Here is a tiny trained network, its code and every weight. The questions are about switching its units off for an input and a class, where a switched-off unit gives its printed mean instead of its output.

import numpy as np


def w(rows, s, z=0):
    codes = np.array(rows[::2]) - 128.0
    scale = np.full(codes.shape[1], s)
    scale[-1] = z or s
    return codes * scale


def norm(h):
    return h / np.sqrt((h * h).mean(-1, keepdims=True) + 1e-5)


def f(y):
    return np.maximum(y, 0)


def log_softmax(a):
    a = a - a.max(-1, keepdims=True)
    return a - np.log(np.exp(a).sum(-1, keepdims=True))


def net(x, mask):
    res = np.array(x, float).reshape(1, 3) / 4 @ E
    u = 0
    for l in range(4):
        y = f(norm(res) @ A[l][:, :-1].T + A[l][:, -1])
        res = res + np.where(mask[u : u + 9], y, B[l][:, -1]) @ B[l][:, :-1]
        u += 9
    return log_softmax(norm(res)[-1] @ U[:, :-1].T + U[:, -1])


A, B = {}, {}
E = w([
[225,132,123,124,46,235,47,155,67,70,181],'x0',
[100,254,177,190,168,56,28,73,188,78,168],'x1',
[102,194,122,177,142,235,211,8,145,79,125],'x2',
],0.00073)
A[0] = w([
[113,111,85,150,82,122,209,137,47,182,37,131],'L0N0',
[19,102,103,116,225,28,161,131,216,118,70,132],'L0N1',
[126,199,186,150,157,94,71,123,135,91,133,142],'L0N2',
[64,183,127,146,174,229,179,53,122,184,102,83],'L0N3',
[116,158,102,142,90,209,189,31,157,63,132,61],'L0N4',
[48,130,130,133,159,113,205,83,189,169,97,133],'L0N5',
[18,88,139,98,200,6,152,148,125,174,52,220],'L0N6',
[135,91,28,97,125,169,151,133,108,188,98,255],'L0N7',
[113,160,98,129,170,133,202,83,201,178,94,124],'L0N8',
],0.0012,0.00058)
B[0] = w([
[105,110,179,46,189,122,99,173,189,74,174,197],'L0N0',
[165,156,127,145,33,158,141,110,81,187,99,242],'L0N1',
[139,189,68,137,103,76,96,115,95,161,160,199],'L0N2',
[59,56,111,166,72,101,149,164,110,59,107,216],'L0N3',
[188,126,93,132,101,138,162,163,235,189,117,215],'L0N4',
[98,74,136,141,152,112,95,153,81,88,109,219],'L0N5',
[253,177,144,103,149,161,198,107,202,166,184,253],'L0N6',
[139,71,193,124,119,173,115,52,173,94,65,213],'L0N7',
[64,80,171,140,115,118,101,143,85,75,126,204],'L0N8',
],0.0014,0.0017)
A[1] = w([
[144,129,117,88,109,141,50,187,53,55,136,91],'L1N0',
[159,244,83,191,141,76,115,118,174,129,133,172],'L1N1',
[181,91,179,76,134,124,123,206,162,188,117,70],'L1N2',
[215,159,66,108,120,97,118,164,121,172,162,254],'L1N3',
[158,51,136,67,126,92,125,171,129,176,167,119],'L1N4',
[98,179,189,171,168,41,38,66,91,71,191,143],'L1N5',
[15,153,175,147,254,138,224,78,143,127,95,151],'L1N6',
[163,19,149,105,153,156,137,119,16,138,50,71],'L1N7',
[147,53,55,63,73,194,157,130,5,81,113,81],'L1N8',
],0.0014,0.00063)
B[1] = w([
[9,86,104,144,148,43,117,148,90,111,118,196],'L1N0',
[133,121,71,177,79,138,151,124,30,231,170,247],'L1N1',
[109,169,106,179,122,149,67,102,133,142,73,222],'L1N2',
[73,121,174,108,133,105,214,91,109,91,140,225],'L1N3',
[119,147,92,185,119,150,100,76,168,126,109,225],'L1N4',
[156,24,150,43,171,145,141,167,185,76,43,243],'L1N5',
[133,51,109,106,71,117,72,174,68,123,109,252],'L1N6',
[70,189,114,178,119,89,92,138,159,191,134,219],'L1N7',
[140,153,162,171,58,6,126,83,137,144,70,237],'L1N8',
],0.0016,0.0015)
A[2] = w([
[109,80,136,69,152,92,197,125,146,180,96,61],'L2N0',
[205,85,152,136,66,102,145,166,158,126,69,240],'L2N1',
[145,81,183,54,114,56,125,168,113,138,135,241],'L2N2',
[114,160,61,150,153,207,130,109,151,99,255,1],'L2N3',
[224,167,149,136,54,166,193,1,90,39,137,156],'L2N4',
[79,80,155,71,176,121,125,153,112,46,145,158],'L2N5',
[59,146,113,205,136,106,165,68,136,126,95,175],'L2N6',
[112,130,100,83,228,83,165,124,221,220,121,185],'L2N7',
[184,89,161,152,119,198,185,103,161,81,119,104],'L2N8',
],0.0015,0.00043)
B[2] = w([
[128,133,119,114,169,115,95,141,120,69,163,210],'L2N0',
[135,178,172,140,196,165,128,69,165,114,119,254],'L2N1',
[135,157,94,158,113,165,157,76,122,101,164,222],'L2N2',
[113,208,172,138,91,8,239,122,81,187,169,157],'L2N3',
[162,144,150,101,210,124,66,161,155,232,93,229],'L2N4',
[186,104,65,30,165,126,182,181,106,49,147,147],'L2N5',
[127,83,122,109,91,147,72,157,81,150,134,235],'L2N6',
[191,212,145,109,113,234,92,130,128,105,143,210],'L2N7',
[158,133,120,52,170,84,137,159,154,102,155,185],'L2N8',
],0.0019,0.0017)
A[3] = w([
[106,92,95,184,74,100,70,131,95,107,124,54],'L3N0',
[172,119,168,49,170,201,125,124,157,109,122,253],'L3N1',
[188,184,144,158,86,162,79,154,135,134,134,225],'L3N2',
[143,172,124,135,129,95,129,164,94,147,254,103],'L3N3',
[26,95,144,174,77,123,125,92,86,132,103,127],'L3N4',
[69,127,83,87,172,90,117,185,79,16,202,52],'L3N5',
[147,142,146,89,171,113,74,130,187,140,108,192],'L3N6',
[123,153,127,146,16,93,138,160,100,178,107,219],'L3N7',
[90,47,144,106,93,131,152,125,144,29,108,98],'L3N8',
],0.0023,0.00038)
B[3] = w([
[90,106,85,182,72,163,104,97,141,107,111,223],'L3N0',
[132,100,94,112,143,111,70,185,170,125,102,223],'L3N1',
[75,75,149,109,153,101,173,130,152,134,100,250],'L3N2',
[146,167,99,124,155,60,220,93,94,134,192,190],'L3N3',
[95,38,125,173,60,114,59,165,161,140,100,232],'L3N4',
[209,120,24,89,103,253,145,139,93,72,103,168],'L3N5',
[174,114,132,107,121,230,150,146,111,124,117,216],'L3N6',
[104,203,159,174,129,143,105,58,136,184,201,219],'L3N7',
[75,216,213,135,186,30,187,166,51,86,197,210],'L3N8',
],0.0024,0.0021)
U = w([
[216,80,161,45,188,226,104,188,230,165,33,177],'0',
[48,68,149,231,28,125,33,95,124,159,113,185],'1',
[175,230,170,132,188,62,209,57,120,202,212,210],'2',
[201,123,21,92,103,171,131,143,47,2,170,1],'3',
[40,70,216,102,187,35,211,221,84,22,109,11],'4',
],0.007,0.00098)

Each question gives the input, the list of numbers given to net, and the class t.
The units are the neurons (one row each of A and B). Each row of codes is followed by its name. A weight is (code - 128) times the scale printed after its matrix; where a second scale follows, it is the last column's (A, B and U).
mask holds one flag per neuron, layer by layer. A switched-off neuron (its flag False) gives its mean, the last column of its row in B, instead of its output. The means were averaged over made-up inputs and are rounded, as every weight is.
A unit's drop is (log p(t) with every unit on - log p(t) with that unit switched off) / (log p(t) with every unit on - log p(t) with every unit switched off).
unit that matters most: the unit with the biggest drop
k most important neurons: the k neurons with the biggest drops, biggest first
top k neurons in layer l: the k neurons of layer l with the biggest drops, biggest first
drop of u: that unit's drop, to one decimal
input [5,3,8], class 2: unit that matters most -> L2N3
input [0,-8,7], class 4: top 2 neurons in layer 0 -> (L0N6; L0N3)
input [-2,-1,3], class 4: 2 most important neurons -> (L3N8; L1N1)
input [-6,5,2], class 1: 2 most important neurons -> (L0N1; L1N1)
input [-5,1,-1], class 2: 3 most important neurons -> (L0N6; L0N1; L1N5)
input [6,5,-2], class 3: 2 most important neurons -> (L3N5; L1N5)
input [-2,1,8], class 1: 2 most important neurons -> (L1N5; L0N4)
input [2,-8,0], class 1: 2 most important neurons -> (L0N6; L1N7)
input [6,8,1], class 2: 4 most important neurons -> (L1N1; L0N5; L2N3; L0N8)
input [-7,0,3], class 4: top 3 neurons in layer 1 -> (L1N1; L1N7; L1N8)
input [6,7,-3], class 3: 2 most important neurons -> (L1N5; L3N5)
input [0,0,3], class 4: top 3 neurons in layer 0 -> (L0N3; L0N6; L0N4)
input [-1,-2,7], class 4: 2 most important neurons -> (L3N8; L0N3)
input [5,-5,8], class 0: unit that matters most -> L2N4
input [-2,8,-3], class 2: 2 most important neurons -> (L1N1; L0N2)
input [-3,7,-2], class 2: 2 most important neurons -> (L1N1; L0N2)
input [-8,2,-1], class 2: 2 most important neurons -> (L0N6; L0N1)
input [4,-2,7], class 0: drop of L2N4 -> 0.1
input [5,3,-7], class 3: drop of L3N5 -> 0.2
input [-7,-7,6], class 4: drop of L1N4 -> 0.0
input [7,-1,-7], class 1: unit that matters most -> L1N8
